Here is a tiny trained network, its code and every weight. The questions are about switching its units off for an input and a target symbol, where a switched-off unit gives its printed mean instead of its output.

import numpy as np


def w(rows, s, z=0):
    codes = np.array(rows[::2]) - 128.0
    scale = np.full(codes.shape[1], s)
    scale[-1] = z or s
    return codes * scale


def norm(h):
    return h / np.sqrt((h * h).mean(-1, keepdims=True) + 1e-5)


def softmax(a):
    e = np.exp(a - a.max(-1, keepdims=True))
    return e / e.sum(-1, keepdims=True)


def log_softmax(a):
    a = a - a.max(-1, keepdims=True)
    return a - np.log(np.exp(a).sum(-1, keepdims=True))


def net(x, mask):
    ids = ['γζημπφψ'.index(c) for c in x.split()]
    T = len(ids)
    res = E[ids] + P[:T]
    u = 0
    for l in range(3):
        r = norm(res)
        for j in range(3):
            rows = slice(3 * j, 3 * j + 3)
            q, k, v = (r @ M[l][rows].T for M in (Q, K, V))
            z = softmax(np.where(np.tri(T) > 0, q @ k.T / 3**0.5, -1e9)) @ v
            o = O[l][rows]
            res = res + np.where(mask[u + j], z, o[:, -1]) @ o[:, :-1]
        u += 3
    return log_softmax(norm(res)[-1] @ U[:, :-1].T + U[:, -1])


Q, K, V, O = {}, {}, {}, {}
E = w([
[113,139,77],'γ',
[91,103,36],'ζ',
[110,64,94],'η',
[66,220,130],'μ',
[106,88,3],'π',
[107,137,77],'φ',
[98,111,63],'ψ',
],0.018)
P = w([
[127,135,136],'0',
[251,136,112],'1',
[12,104,130],'2',
[128,122,106],'3',
[203,183,137],'4',
[75,107,93],'5',
[132,117,115],'6',
[206,186,140],'7',
[92,109,96],'8',
[131,128,117],'9',
[210,188,148],'10',
[101,111,98],'11',
[132,137,116],'12',
[215,198,158],'13',
],0.022)
Q[0] = w([
[79,198,145],'L0H0',
[6,228,154],'L0H0',
[44,108,169],'L0H0',
[185,170,98],'L0H1',
[98,167,209],'L0H1',
[80,120,170],'L0H1',
[104,157,70],'L0H2',
[148,128,112],'L0H2',
[146,130,97],'L0H2',
],0.015)
K[0] = w([
[85,148,143],'L0H0',
[92,180,98],'L0H0',
[7,28,99],'L0H0',
[104,57,121],'L0H1',
[117,100,77],'L0H1',
[137,141,71],'L0H1',
[124,156,35],'L0H2',
[107,160,85],'L0H2',
[146,167,70],'L0H2',
],0.013)
V[0] = w([
[108,73,133],'L0H0',
[245,166,151],'L0H0',
[161,76,101],'L0H0',
[161,107,33],'L0H1',
[91,128,132],'L0H1',
[110,127,133],'L0H1',
[192,188,52],'L0H2',
[165,214,87],'L0H2',
[109,102,177],'L0H2',
],0.012)
O[0] = w([
[76,166,111,92],'L0H0',
[215,97,2,142],'L0H0',
[138,169,90,145],'L0H0',
[55,185,74,240],'L0H1',
[158,116,77,135],'L0H1',
[142,118,105,127],'L0H1',
[167,99,106,255],'L0H2',
[177,155,79,199],'L0H2',
[117,99,177,43],'L0H2',
],0.0069,0.0081)
Q[1] = w([
[109,136,10],'L1H0',
[199,213,78],'L1H0',
[136,48,172],'L1H0',
[102,249,87],'L1H1',
[112,180,39],'L1H1',
[157,220,190],'L1H1',
[131,74,113],'L1H2',
[176,153,131],'L1H2',
[117,117,50],'L1H2',
],0.018)
K[1] = w([
[72,113,68],'L1H0',
[137,248,25],'L1H0',
[185,155,250],'L1H0',
[145,231,58],'L1H1',
[175,156,74],'L1H1',
[72,230,155],'L1H1',
[164,54,44],'L1H2',
[101,135,198],'L1H2',
[208,138,170],'L1H2',
],0.014)
V[1] = w([
[73,72,127],'L1H0',
[136,124,51],'L1H0',
[76,231,171],'L1H0',
[252,117,100],'L1H1',
[150,137,84],'L1H1',
[115,184,177],'L1H1',
[124,147,182],'L1H2',
[222,217,132],'L1H2',
[187,108,46],'L1H2',
],0.015)
O[1] = w([
[3,240,152,158],'L1H0',
[64,90,142,240],'L1H0',
[197,122,237,124],'L1H0',
[82,217,155,249],'L1H1',
[124,135,131,213],'L1H1',
[176,113,50,69],'L1H1',
[103,137,23,69],'L1H2',
[46,244,146,194],'L1H2',
[89,146,199,237],'L1H2',
],0.007,0.012)
Q[2] = w([
[100,114,65],'L2H0',
[71,174,83],'L2H0',
[29,112,191],'L2H0',
[10,37,216],'L2H1',
[193,192,44],'L2H1',
[220,166,135],'L2H1',
[96,104,40],'L2H2',
[171,182,228],'L2H2',
[86,131,135],'L2H2',
],0.012)
K[2] = w([
[118,203,137],'L2H0',
[68,144,90],'L2H0',
[6,113,216],'L2H0',
[89,223,188],'L2H1',
[183,96,160],'L2H1',
[168,57,186],'L2H1',
[75,81,157],'L2H2',
[191,166,81],'L2H2',
[134,179,142],'L2H2',
],0.017)
V[2] = w([
[181,203,158],'L2H0',
[183,98,182],'L2H0',
[76,61,237],'L2H0',
[67,131,6],'L2H1',
[81,234,30],'L2H1',
[70,39,177],'L2H1',
[109,122,205],'L2H2',
[76,91,201],'L2H2',
[173,72,176],'L2H2',
],0.013)
O[2] = w([
[132,112,184,138],'L2H0',
[97,192,175,38],'L2H0',
[153,161,122,105],'L2H0',
[165,149,161,212],'L2H1',
[254,104,81,244],'L2H1',
[91,211,157,119],'L2H1',
[143,123,121,126],'L2H2',
[182,186,161,127],'L2H2',
[124,196,99,32],'L2H2',
],0.0091,0.011)
U = w([
[207,194,131,78],'γ',
[91,140,62,48],'ζ',
[97,86,140,255],'η',
[169,69,118,236],'μ',
[91,84,1,62],'π',
[139,168,109,45],'φ',
[96,131,103,167],'ψ',
],0.018,0.0064)

Each question gives the input, a string of symbols that net reads in full, and the target symbol t.
The units are the heads (3 rows each of Q, K, V and O). Each row of codes is followed by its name. A weight is (code - 128) times the scale printed after its matrix; where a second scale follows, it is the last column's (O and U).
mask holds one flag per head, layer by layer. A switched-off head (its flag False) gives its mean, the last column of its rows in O, instead of its output. The means were averaged over made-up inputs and are rounded, as every weight is.
A unit's drop is (log p(t) with every unit on - log p(t) with that unit switched off) / (log p(t) with every unit on - log p(t) with every unit switched off).
The circuit of an input: a set's keep is (log p(t) with only the set's units on - log p(t) with every unit switched off) / (log p(t) with every unit on - log p(t) with every unit switched off). Starting from all 9 units, units are removed one at a time, each time the one whose removal leaves the highest keep (on an exact tie, the one counted first), for as long as the keep stays at least 0.8.
units of the circuit, in order: the units of the circuit, biggest drop first
heads that matter: for each layer, one digit per head in row order, 1 if its drop is at least 0.15 and else 0, layers parted by /
drop of u: that unit's drop, to one decimal
input ψ ψ π π η π π η γ, target η: units of the circuit, in order -> [L0H0]
input γ γ μ π π γ φ ζ, target μ: units of the circuit, in order -> [L0H0, L2H1]
input π η η μ, target μ: units of the circuit, in order -> [L1H2, L1H1, L0H0]
input γ γ ζ μ ψ φ μ μ π γ π γ π π, target μ: units of the circuit, in order -> [L2H1, L1H0]
input μ π μ γ, target γ: units of the circuit, in order -> [L2H2, L2H0, L0H0]
input μ π ζ μ γ, target π: heads that matter -> 100 / 110 / 010
input γ ψ π μ π γ ζ ζ ζ μ η, target μ: heads that matter -> 001 / 000 / 000
input γ μ φ π ψ, target μ: heads that matter -> 101 / 000 / 010
input μ φ γ φ γ π π π π η γ π π ψ, target π: units of the circuit, in order -> [L1H0, L1H1, L2H1]
input φ π μ ζ π γ π ζ, target η: heads that matter -> 100 / 111 / 010
input μ ψ γ π ζ, target π: units of the circuit, in order -> [L1H0, L2H1]
input μ π π π π μ μ π π π γ ζ π μ, target π: heads that matter -> 000 / 110 / 000
input ζ π π π π π π π π π μ ψ, target η: heads that matter -> 110 / 011 / 001
input ζ π π μ η γ π π μ π γ φ, target η: units of the circuit, in order -> [L0H0]
input γ η μ π ψ π μ ζ ψ ζ ζ γ π π, target μ: units of the circuit, in order -> [L2H1, L0H0]
input ψ ψ ζ π φ η γ φ π π ζ μ ψ ζ, target ψ: heads that matter -> 100 / 111 / 010
input ψ π ψ ψ, target ψ: heads that matter -> 100 / 001 / 000
input γ π ψ φ π η π μ ζ π ψ, target μ: heads that matter -> 101 / 000 / 000
input φ μ π π γ γ ζ η π π ζ ψ, target η: heads that matter -> 100 / 001 / 000
input μ π φ π μ π γ γ π ζ μ π γ, target π: units of the circuit, in order -> [L1H0]
input γ μ ψ π π π π γ, target μ: heads that matter -> 101 / 000 / 010
input ψ μ γ ζ π ψ π π μ γ π ψ π π, target ψ: drop of L2H1 -> 0.9
input μ μ π μ π π ψ γ γ π π ψ ζ φ, target π: drop of L1H0 -> 0.3
input ζ π γ ψ, target ψ: drop of L1H1 -> 0.0
input ψ μ π ψ μ ψ φ η, target ψ: drop of L0H0 -> 0.8
